Below are the code and all the weights of a small trained network. Each question names an input and a class and asks about switching units off, where a switched-off unit gives its printed mean instead of its output.

import numpy as np


def w(rows, s, z=0):
    codes = np.array(rows[::2]) - 128.0
    scale = np.full(codes.shape[1], s)
    scale[-1] = z or s
    return codes * scale


def f(y):
    return np.maximum(y, 0)


def log_softmax(a):
    a = a - a.max(-1, keepdims=True)
    return a - np.log(np.exp(a).sum(-1, keepdims=True))


def net(x, mask):
    res = np.array(x, float).reshape(1, 8) / 4 @ E
    y = f(res @ A[0][:, :-1].T + A[0][:, -1])
    res = res + np.where(mask, y, B[0][:, -1]) @ B[0][:, :-1]
    return log_softmax(res[-1] @ U[:, :-1].T + U[:, -1])


A, B = {}, {}
E = w([
[111,108,126,156,148,157,152,124,178,111],'x0',
[170,141,148,144,108,122,131,153,130,146],'x1',
[133,159,115,108,135,113,106,131,91,140],'x2',
[26,161,159,46,104,31,191,254,138,50],'x3',
[58,233,76,63,36,225,214,90,229,209],'x4',
[184,128,26,217,36,127,181,68,30,31],'x5',
[125,163,136,163,119,109,103,143,119,137],'x6',
[27,104,89,127,135,84,91,91,98,128],'x7',
],0.0068)
A[0] = w([
[222,108,160,187,147,158,179,133,113,69,248],'N1',
[122,109,202,67,167,118,73,197,138,123,120],'N2',
[217,24,145,210,219,28,44,146,115,55,244],'N3',
[154,128,1,147,49,110,175,71,121,165,150],'N4',
[112,198,30,70,30,173,175,125,204,200,226],'N5',
[32,175,110,33,91,125,177,171,244,221,204],'N6',
[183,109,72,192,113,193,86,30,125,149,176],'N7',
[139,145,184,158,139,101,146,195,130,52,252],'N8',
[132,113,132,196,128,186,69,80,180,253,151],'N9',
[155,197,128,99,154,92,102,118,118,205,155],'N10',
[136,92,206,115,213,189,65,73,150,233,175],'N11',
],0.0074,0.0041)
B[0] = w([
[114,68,103,75,137,76,157,87,43,154,185],'N1',
[108,45,110,59,171,85,160,175,201,164,182],'N2',
[127,34,2,72,239,90,154,122,93,53,249],'N3',
[148,109,160,156,71,186,121,56,89,107,179],'N4',
[159,205,170,190,44,211,115,114,158,189,232],'N5',
[67,157,180,234,84,183,134,187,179,124,244],'N6',
[191,115,157,214,121,135,105,50,35,93,199],'N7',
[48,78,104,47,82,77,128,136,123,128,183],'N8',
[94,90,165,158,58,199,139,92,53,121,196],'N9',
[33,120,148,138,116,157,154,134,93,113,160],'N10',
[24,99,98,53,105,154,191,110,34,144,213],'N11',
],0.0084,0.015)
U = w([
[35,52,96,87,161,82,167,126,55,78,245],'0',
[75,187,103,140,51,155,171,76,120,158,254],'1',
[198,85,44,148,208,63,78,62,67,97,34],'2',
[192,177,125,196,111,176,63,46,127,161,69],'3',
[69,44,126,48,226,3,100,194,235,153,97],'4',
[89,213,197,139,144,141,77,205,216,163,5],'5',
],0.0072,0.004)

Each question gives the input, the list of numbers given to net, and the class t.
The units are the neurons (one row each of A and B). Each row of codes is followed by its name. A weight is (code - 128) times the scale printed after its matrix; where a second scale follows, it is the last column's (A, B and U).
mask holds one flag per neuron, in row order. A switched-off neuron (its flag False) gives its mean, the last column of its row in B, instead of its output. The means were averaged over made-up inputs and are rounded, as every weight is.
A unit's drop is (log p(t) with every unit on - log p(t) with that unit switched off) / (log p(t) with every unit on - log p(t) with every unit switched off).
The circuit of an input: a set's keep is (log p(t) with only the set's units on - log p(t) with every unit switched off) / (log p(t) with every unit on - log p(t) with every unit switched off). Starting from all 11 units, units are removed one at a time, each time the one whose removal leaves the highest keep (on an exact tie, the one counted first), for as long as the keep stays at least 0.8.
units of the circuit, in order: the units of the circuit, biggest drop first
k most important neurons: the k neurons with the biggest drops, biggest first
drop when u is switched off: that unit's drop, to one decimal
input [7,8,-2,-7,5,6,1,-5], class 3: most important neuron	N7
input [-4,7,-7,0,-6,4,-2,2], class 2: units of the circuit, in order	N11, N6
input [4,1,4,-1,-4,3,-3,-5], class 2: units of the circuit, in order	N11, N6
input [-2,1,2,-6,1,-2,-6,7], class 1: 2 most important neurons	N3, N11
input [1,-7,-4,-7,2,3,-6,3], class 3: units of the circuit, in order	N7, N3
input [-2,7,6,0,4,1,4,-8], class 3: 3 most important neurons	N11, N5, N2
input [-4,0,-7,8,1,-1,-7,5], class 5: units of the circuit, in order	N3, N6, N11
input [2,-7,-3,0,-1,2,3,8], class 2: units of the circuit, in order	N11, N6, N8
input [7,-6,-4,3,1,-8,-7,0], class 5: 3 most important neurons	N6, N3, N1
input [2,-4,-8,-6,1,1,-6,-4], class 3: 3 most important neurons	N3, N7, N8
input [-7,-2,-3,-7,-3,-2,4,-8], class 0: 2 most important neurons	N11, N9
input [-1,3,8,-2,0,3,2,0], class 2: 3 most important neurons	N6, N5, N11
input [-7,6,5,0,0,2,-8,1], class 2: 2 most important neurons	N6, N11
input [-4,5,7,4,-6,-8,8,8], class 4: units of the circuit, in order	N2
input [3,5,3,-1,-2,5,-4,0], class 2: units of the circuit, in order	N11, N6
input [-5,7,1,-1,8,3,-7,-3], class 3: 2 most important neurons	N11, N5
input [6,-3,6,-7,1,8,0,7], class 3: 2 most important neurons	N4, N3
input [-5,-7,1,1,6,-3,5,0], class 5: drop when N10 is switched off	0.0
input [0,-1,-4,0,-2,3,-4,3], class 2: drop when N11 is switched off	0.4
input [0,-8,-7,6,2,3,-6,-1], class 1: units of the circuit, in order	N3
input [6,-5,6,2,6,-4,-4,-5], class 5: drop when N6 is switched off	0.2
